(in the rows, 128 means zero)
Each row is followed by its class.
119	83	147	110	139	148	160	93	102	122	179	159	130	139	78	158	114	93	107	140	168	137	76	172	114	161	160	171	130	108	124	133	187	105	153	164	135	112	98	119	172	160	116	135 -> depuz
138	86	133	117	111	140	151	124	113	125	108	192	127	126	124	125	154	116	90	153	124	143	84	173	109	134	67	122	154	84	139	164	63	123	94	132	126	77	107	143	154	128	124	76 -> sored
158	108	101	154	116	175	54	121	144	157	129	80	117	102	84	97	140	121	133	111	142	127	137	170	104	130	122	152	181	82	129	123	93	86	148	146	120	163	104	144	146	123	164	85 -> ruzin
118	98	178	80	115	156	136	102	136	103	164	64	147	126	133	118	102	135	128	134	167	183	87	146	170	150	112	117	141	125	145	107	183	114	147	175	98	156	151	189	127	199	161	119 -> pufes
174	156	104	98	172	104	50	118	136	80	58	130	88	142	170	136	113	122	116	125	172	193	127	167	130	130	138	126	183	134	130	106	131	123	103	183	130	194	202	116	149	106	126	134 -> tasop
98	132	162	163	97	105	126	134	145	109	166	94	160	119	161	175	69	112	146	104	125	142	118	95	103	147	72	134	138	140	126	121	136	173	99	109	127	142	75	139	141	147	139	100 -> pufes
158	186	119	94	151	145	55	78	129	135	165	118	158	186	94	112	103	128	150	107	166	135	131	152	166	109	105	178	127	81	136	142	131	168	129	150	143	143	85	141	198	197	146	115 -> beli
140	45	143	100	157	141	87	184	85	173	133	105	101	97	82	159	139	82	154	130	130	172	155	158	86	145	155	152	159	122	142	169	156	142	72	142	112	112	131	143	103	137	105	121 -> beli
76	106	208	121	145	87	170	95	95	108	93	147	172	136	105	137	201	94	114	124	122	140	95	122	93	124	119	114	150	90	95	99	119	141	122	104	136	131	134	169	174	129	140	122 -> Tapi
114	140	134	112	155	138	181	102	118	107	98	154	132	145	174	175	134	76	126	168	124	197	135	119	114	116	125	107	91	144	161	147	155	175	83	187	115	146	192	138	161	125	121	111 -> vopa
112	112	148	116	113	203	150	94	144	129	135	104	159	175	152	152	108	92	161	96	152	179	126	136	127	112	130	126	136	100	140	116	153	150	108	157	125	164	66	161	141	177	141	130 -> sored
97	190	107	103	64	150	146	133	167	87	155	146	156	173	157	152	137	108	177	167	115	155	108	135	152	134	91	136	83	55	130	135	140	140	142	180	138	172	71	175	147	146	152	180 -> Tapi
65	87	121	163	143	114	136	90	134	91	108	162	162	151	157	155	165	83	117	124	122	131	122	156	109	130	92	82	120	102	79	164	85	129	86	145	133	91	122	130	146	51	105	117 -> Tapi
139	103	105	113	140	119	89	169	137	121	117	125	136	124	107	138	120	101	133	70	146	105	129	115	109	103	151	152	176	121	99	114	138	109	130	141	132	128	119	143	135	114	119	131 -> Zas
98	153	115	145	91	122	141	139	135	138	111	72	138	105	177	176	111	160	103	93	116	145	184	121	152	159	161	157	178	143	173	80	134	147	120	104	142	175	136	132	74	139	122	89 -> lumil
129	48	140	95	171	165	161	102	146	128	134	109	193	143	158	133	160	74	98	116	112	165	92	125	106	114	98	121	120	186	139	96	122	113	93	126	93	132	137	109	134	163	108	120 -> sok
128	82	150	101	120	135	194	130	93	147	110	177	104	127	80	148	185	106	97	118	97	114	103	137	87	137	109	160	117	119	137	113	119	124	120	127	126	82	152	107	102	156	116	120 -> ruzin
128	148	119	137	152	136	111	93	141	114	150	143	184	169	81	157	110	100	125	85	229	146	132	148	177	90	86	161	144	116	99	141	134	187	156	148	137	145	105	176	185	163	128	90 -> sok
121	44	104	124	124	167	149	137	104	141	146	145	148	147	98	148	160	81	149	145	68	116	126	145	79	133	133	120	115	136	143	146	154	127	109	112	142	125	82	129	153	160	121	82 -> sok
115	49	158	114	70	192	201	117	121	102	88	149	119	125	188	185	156	128	122	116	91	127	110	113	95	165	145	94	86	109	136	134	139	168	114	109	137	82	116	97	69	118	127	111 -> vopa
171	131	129	120	106	185	133	88	155	96	104	176	119	95	97	149	116	140	122	134	181	167	105	142	114	120	134	119	115	60	109	159	120	162	188	177	147	103	155	167	197	97	143	114 -> vopa
114	142	122	103	150	173	145	113	139	129	191	119	147	189	135	131	87	90	147	134	138	159	84	163	135	165	128	148	111	98	155	99	189	135	108	173	136	114	87	153	128	206	142	171 -> minut
135	47	131	111	132	135	82	101	153	132	185	37	156	125	119	117	126	114	108	127	158	139	122	154	114	125	85	158	186	166	135	121	143	144	123	158	145	128	117	142	186	171	132	104 -> lumil
48	210	131	162	150	103	149	144	131	88	140	164	147	171	97	146	157	97	163	125	180	128	160	136	163	119	130	94	141	91	98	140	134	158	137	131	122	174	92	235	149	109	98	148 -> Tapi
194	92	109	127	126	146	47	154	113	162	170	118	133	86	92	118	90	95	77	109	193	164	127	131	79	110	113	200	133	106	120	141	204	128	147	167	132	148	173	145	175	209	115	102 -> tasop
128	106	103	203	113	173	145	115	148	120	193	94	102	86	149	213	89	145	102	116	115	179	185	119	122	141	141	159	155	134	137	155	183	191	157	172	162	120	144	142	128	113	80	83 -> lumil
135	83	152	127	112	130	132	87	130	136	164	140	125	113	149	142	114	58	71	95	131	148	83	140	68	154	118	154	121	87	132	112	129	68	137	172	134	165	140	146	168	165	152	77 -> ruzin
180	80	122	124	141	206	104	133	150	132	137	115	121	104	125	129	96	85	126	132	115	163	93	116	83	130	158	180	158	99	127	97	207	111	184	186	138	199	137	170	147	177	167	118 -> tasop
80	184	126	102	86	140	171	106	153	44	172	123	160	172	158	121	168	171	147	136	130	160	137	113	186	118	105	145	91	112	122	111	149	180	159	182	123	136	103	142	103	152	123	130 -> Tapi
97	43	180	114	127	139	163	84	107	149	175	113	195	144	94	131	141	93	76	85	149	125	76	115	90	128	108	140	73	105	108	132	150	105	126	98	151	99	105	156	177	169	158	101 -> minut
76	220	86	154	124	100	115	140	140	122	193	128	142	200	147	119	118	96	171	153	129	129	152	83	145	117	106	131	87	187	104	122	144	126	132	200	126	227	97	150	180	140	114	150 -> Tapi
102	177	104	148	108	112	84	149	118	141	172	89	177	187	110	156	124	111	166	89	126	167	176	121	137	116	106	144	98	122	100	156	110	189	134	181	125	212	97	200	164	120	132	102 -> kure
140	128	97	111	172	128	65	124	132	113	106	107	106	129	191	118	118	125	118	125	132	155	145	131	115	117	125	125	151	106	140	127	142	93	71	153	108	102	139	105	92	122	118	120 -> minut
110	77	174	149	110	174	199	127	141	136	135	172	135	129	120	159	126	93	112	130	109	111	96	139	117	155	104	154	112	73	112	182	130	161	110	112	135	54	101	125	101	116	113	127 -> vopa
66	90	169	127	92	82	142	106	75	109	109	123	209	128	180	177	138	82	99	124	132	102	114	97	90	137	74	109	83	138	119	139	106	105	92	110	144	59	117	83	161	91	157	142 -> ruzin
92	195	134	121	105	152	186	139	148	107	103	131	163	182	144	158	94	121	168	88	132	132	156	112	182	90	105	147	112	113	125	117	166	170	89	137	121	105	117	113	101	153	128	160 -> Zas
124	47	126	166	106	151	147	114	137	143	166	129	179	137	135	167	128	88	69	96	151	102	116	91	120	111	61	172	106	142	86	159	98	128	142	153	153	124	89	110	199	120	160	45 -> minut
154	155	100	132	87	183	119	83	155	131	108	140	186	161	106	146	83	146	155	138	167	136	148	161	236	100	58	128	126	98	109	167	107	186	190	173	115	125	104	190	180	162	169	57 -> sored
107	103	140	132	73	175	186	141	125	114	176	85	141	137	126	168	108	90	150	96	137	105	124	107	150	126	125	173	110	142	145	95	191	141	164	167	138	174	92	101	121	179	178	108 -> ruzin
129	135	129	80	80	172	160	160	170	127	156	102	176	164	82	99	96	154	156	88	152	139	110	152	186	113	116	163	112	113	133	123	148	158	191	136	115	174	91	242	110	210	158	84 -> kure
101	133	141	140	129	81	156	95	97	87	68	202	154	139	109	178	155	88	111	133	131	152	152	143	109	123	85	95	140	108	100	165	106	199	122	173	164	90	207	189	209	84	136	111 -> tasop
107	154	129	168	100	124	106	129	146	111	151	159	149	186	156	110	102	131	137	119	130	111	105	125	121	129	76	136	143	116	103	167	91	109	109	150	133	107	53	157	147	109	128	82 -> Zas
128	119	114	115	173	119	65	108	152	67	96	152	107	163	201	121	113	109	158	138	132	163	144	174	108	131	101	88	204	130	137	176	78	115	53	175	121	95	101	158	147	75	107	85 -> beli
107	21	159	147	149	180	145	94	106	144	71	106	184	125	132	146	178	95	95	109	136	119	124	106	67	116	133	142	128	172	75	103	154	143	120	105	139	91	148	85	114	115	145	145 -> tasop
84	114	115	152	73	186	165	96	124	133	149	122	171	125	132	176	108	106	90	74	152	172	117	120	107	125	97	119	50	65	86	152	136	131	139	157	148	144	135	202	149	123	155	97 -> kure
165	59	92	166	117	198	130	180	115	125	166	129	120	94	102	153	113	105	129	104	92	156	113	119	95	117	130	131	176	88	130	144	148	134	157	201	140	150	138	153	161	97	129	115 -> pufes
111	94	100	149	153	124	105	167	132	112	138	130	111	110	79	152	136	129	116	83	110	100	121	123	121	131	130	145	185	103	98	153	106	133	119	111	154	79	109	164	109	68	98	127 -> Zas
88	174	101	147	69	169	149	137	153	123	128	120	147	149	176	178	57	105	153	113	131	85	111	53	152	130	121	148	108	137	119	97	155	91	157	159	150	193	61	149	146	142	193	111 -> Zas
79	148	125	133	52	166	149	155	148	86	159	147	178	180	140	117	154	127	162	164	168	106	122	111	159	115	40	132	90	111	99	152	99	150	145	174	121	141	22	135	166	138	152	118 -> Tapi
127	98	139	83	168	139	141	83	107	141	73	154	182	134	77	165	120	102	121	122	153	157	94	163	102	127	120	117	132	123	130	111	128	117	102	103	113	80	134	137	187	133	110	158 -> depuz
126	160	112	148	111	140	127	107	150	119	156	120	171	151	134	123	122	123	98	92	184	133	102	113	141	129	127	159	113	166	117	98	128	151	174	163	145	178	151	135	140	142	145	156 -> tasop
107	93	167	66	119	84	127	105	92	98	123	128	141	138	165	127	149	107	68	128	137	134	84	174	132	154	94	126	133	81	123	142	132	98	98	144	123	83	161	157	135	169	132	93 -> kure
127	119	102	140	173	94	82	115	121	117	120	142	95	122	67	138	126	130	145	111	141	130	137	130	131	116	124	127	168	137	88	155	107	158	142	143	149	115	150	162	133	78	115	110 -> sok
131	93	134	130	95	133	117	141	116	131	142	104	135	115	140	162	90	116	128	95	121	184	175	165	143	131	105	145	146	109	114	170	164	159	113	214	104	78	180	154	113	146	99	65 -> kure
76	66	125	178	113	131	164	110	127	104	153	150	152	112	107	158	151	107	93	132	142	81	64	112	112	139	84	102	128	143	78	142	130	99	161	99	159	109	101	189	167	102	131	88 -> Tapi
74	77	120	129	110	160	164	49	127	110	113	137	141	134	138	168	184	122	102	163	101	168	114	160	90	147	89	140	125	102	147	160	92	138	69	122	169	72	103	127	137	114	143	76 -> sok
76	56	163	78	135	99	152	102	115	89	137	150	161	123	121	140	171	91	112	138	128	129	92	151	72	140	112	89	75	104	130	152	121	99	74	105	93	83	112	112	118	115	114	130 -> pufes
63	72	146	104	72	77	168	109	84	131	123	126	203	103	133	168	173	112	87	135	112	104	107	128	86	175	100	150	116	150	124	109	114	118	97	74	127	71	101	124	109	135	146	110 -> depuz
96	212	124	106	109	71	105	137	133	84	124	106	198	167	152	127	107	111	158	139	177	136	135	134	165	131	126	160	129	134	137	116	137	159	119	134	133	207	100	162	155	127	180	102 -> vopa
105	65	91	122	172	154	146	77	145	107	108	150	212	160	131	187	155	61	96	111	122	114	132	141	100	111	87	123	113	108	101	128	104	154	101	111	155	89	92	143	212	118	145	94 -> minut
123	175	135	157	151	142	105	74	137	124	179	97	147	182	200	147	41	104	152	109	144	178	108	113	142	137	108	146	158	166	156	88	155	184	106	193	125	154	84	125	143	197	128	96 -> sored
100	106	129	51	120	65	81	89	122	60	120	99	139	138	155	145	127	154	137	119	161	142	148	161	159	136	120	149	150	115	119	155	141	162	92	148	131	36	128	100	89	112	107	166 -> depuz
99	107	108	153	111	117	156	86	113	126	158	115	205	138	110	171	139	93	86	63	145	147	122	108	87	131	122	157	122	173	121	101	116	182	118	147	171	150	152	144	198	115	139	67 -> vopa
122	182	155	126	198	104	65	58	128	101	157	143	168	199	143	82	123	120	125	140	143	178	89	151	100	142	89	158	140	84	104	110	99	180	103	125	147	131	69	146	174	169	137	122 -> sok
144	132	140	155	106	102	64	113	133	88	166	81	125	108	152	138	90	130	138	134	145	200	173	142	90	120	89	176	176	84	97	138	163	187	127	205	150	158	124	132	177	117	156	66 -> lumil
127	101	97	138	104	157	124	53	176	98	132	150	188	165	143	158	98	140	130	97	154	144	120	135	126	131	123	100	105	134	107	136	103	145	198	161	163	124	91	221	194	121	168	38 -> minut
200	167	59	171	130	122	109	190	108	121	137	172	79	69	86	152	91	108	143	118	160	191	137	148	82	117	161	144	196	146	127	93	169	125	170	220	93	217	181	157	161	102	113	78 -> depuz
134	172	187	77	136	72	99	131	144	78	131	131	159	166	111	89	140	98	122	131	186	160	65	165	124	134	72	140	151	99	144	107	114	128	107	114	109	211	111	181	182	174	159	126 -> tasop
161	46	172	104	137	164	84	113	106	164	141	103	135	115	86	107	90	140	126	129	127	185	106	125	90	132	105	166	163	105	107	158	148	120	133	168	122	78	115	155	171	150	119	124 -> depuz
157	117	106	110	122	109	88	118	123	110	161	126	114	98	117	159	109	144	137	159	132	187	126	140	139	141	116	170	179	140	140	153	161	142	166	223	98	110	151	187	120	131	112	82 -> depuz
114	45	143	142	148	140	131	100	119	145	133	118	128	142	151	171	137	67	94	121	123	180	124	135	80	139	78	88	70	120	92	174	105	110	57	150	129	127	145	106	184	89	128	111 -> minut
108	171	113	113	143	170	161	115	157	132	149	151	163	191	90	135	118	89	131	115	171	138	109	153	139	118	71	169	109	72	117	95	122	175	121	153	125	179	76	155	144	166	144	160 -> lumil
192	92	68	145	154	196	79	134	159	122	137	112	149	134	152	123	105	127	125	124	155	151	147	141	157	71	150	194	218	136	114	144	145	146	177	206	147	127	113	127	155	125	121	115 -> sored
161	112	141	170	126	107	88	174	103	149	101	127	102	102	123	92	129	132	156	140	104	157	109	152	80	144	116	98	174	125	131	159	102	153	92	135	104	108	166	148	88	71	123	102 -> vopa
91	156	101	121	102	144	98	132	157	122	143	71	168	189	136	132	117	130	189	86	154	134	140	110	175	100	104	147	155	150	132	104	156	160	124	161	128	169	83	176	106	169	125	138 -> Tapi
93	63	151	81	130	169	156	97	150	142	136	96	123	149	152	117	107	76	111	81	147	114	104	149	83	131	128	134	137	101	154	85	162	101	63	125	135	110	103	93	106	195	121	168 -> lumil
162	86	145	117	114	117	126	118	145	128	73	94	169	109	151	152	124	166	134	160	92	170	149	140	166	116	136	177	170	137	136	148	144	137	166	142	138	113	163	161	126	119	183	45 -> minut
108	175	83	177	140	82	110	135	130	69	185	151	109	107	146	134	135	131	117	115	150	148	107	83	118	102	121	106	167	147	148	128	123	152	165	196	141	160	154	208	159	97	94	77 -> Tapi
115	95	128	113	177	124	163	132	106	143	120	185	182	165	141	159	188	76	106	118	67	114	160	122	75	133	114	138	142	183	115	128	82	153	66	115	125	55	120	98	158	123	63	149 -> beli
118	131	153	149	80	125	109	127	123	123	182	92	207	161	121	103	81	114	153	84	164	99	95	140	180	130	112	106	140	120	92	131	132	118	174	128	132	153	73	165	161	135	166	143 -> sored
149	99	131	95	126	143	85	120	139	137	117	97	156	138	183	109	105	124	105	95	131	166	112	112	98	115	133	151	147	137	125	101	150	104	108	162	128	110	148	131	132	174	130	124 -> Zas
146	140	105	126	121	217	124	102	177	95	138	127	140	151	217	144	104	135	132	140	151	146	123	126	168	135	84	171	153	134	134	119	136	146	136	177	105	124	70	140	83	173	150	77 -> beli
134	165	139	127	84	119	97	114	140	83	138	84	129	162	106	159	108	138	167	100	100	155	134	141	168	117	56	130	146	59	96	154	148	156	105	135	151	161	107	169	193	129	165	90 -> Zas
105	137	100	131	163	49	96	109	128	85	164	165	133	141	168	129	104	90	84	82	135	119	87	141	77	150	139	118	106	85	118	125	124	98	90	100	157	129	114	144	125	104	127	101 -> minut
130	172	122	137	91	163	136	86	164	80	153	114	155	169	189	123	141	136	107	104	147	171	125	99	131	118	87	137	101	131	123	99	148	187	157	158	137	212	134	186	135	186	159	100 -> tasop
104	111	105	119	135	124	159	122	107	119	122	156	119	139	139	166	158	119	82	106	97	148	125	141	122	150	133	117	123	125	112	139	102	133	129	168	137	115	176	178	119	105	98	108 -> kure
97	112	123	132	156	182	193	71	136	130	111	156	184	124	109	148	141	90	97	153	115	135	144	153	116	118	104	158	105	88	101	130	150	149	110	100	118	87	110	126	164	154	132	121 -> depuz
168	88	66	121	98	155	81	147	168	117	107	134	91	81	137	165	92	121	138	129	175	143	133	167	151	119	166	133	164	111	129	178	135	84	165	177	150	124	154	128	123	80	124	139 -> sok
114	96	86	183	84	175	172	165	158	101	185	126	84	109	153	160	120	158	93	77	71	129	137	99	134	128	156	171	144	112	146	171	123	128	129	147	169	121	107	115	85	83	95	69 -> Zas
137	78	129	182	123	149	99	160	84	139	193	109	137	138	93	126	131	98	138	55	127	118	167	126	120	93	88	149	158	96	84	196	149	183	95	156	147	82	120	126	138	106	108	108 -> beli
102	110	150	129	80	115	108	91	108	98	126	116	119	96	130	141	143	167	133	103	149	173	122	134	100	121	133	105	137	67	139	148	161	160	123	139	156	54	154	169	114	138	110	107 -> Tapi
104	97	89	129	157	174	113	47	131	101	124	129	156	144	127	137	194	97	109	112	135	141	149	170	86	124	114	104	141	98	98	136	92	163	91	132	162	93	122	163	183	112	142	110 -> beli
88	142	91	142	148	124	130	134	157	67	176	94	185	202	166	123	137	101	160	132	103	119	134	126	127	134	117	130	107	145	82	106	141	158	123	120	163	192	46	153	152	106	178	138 -> minut
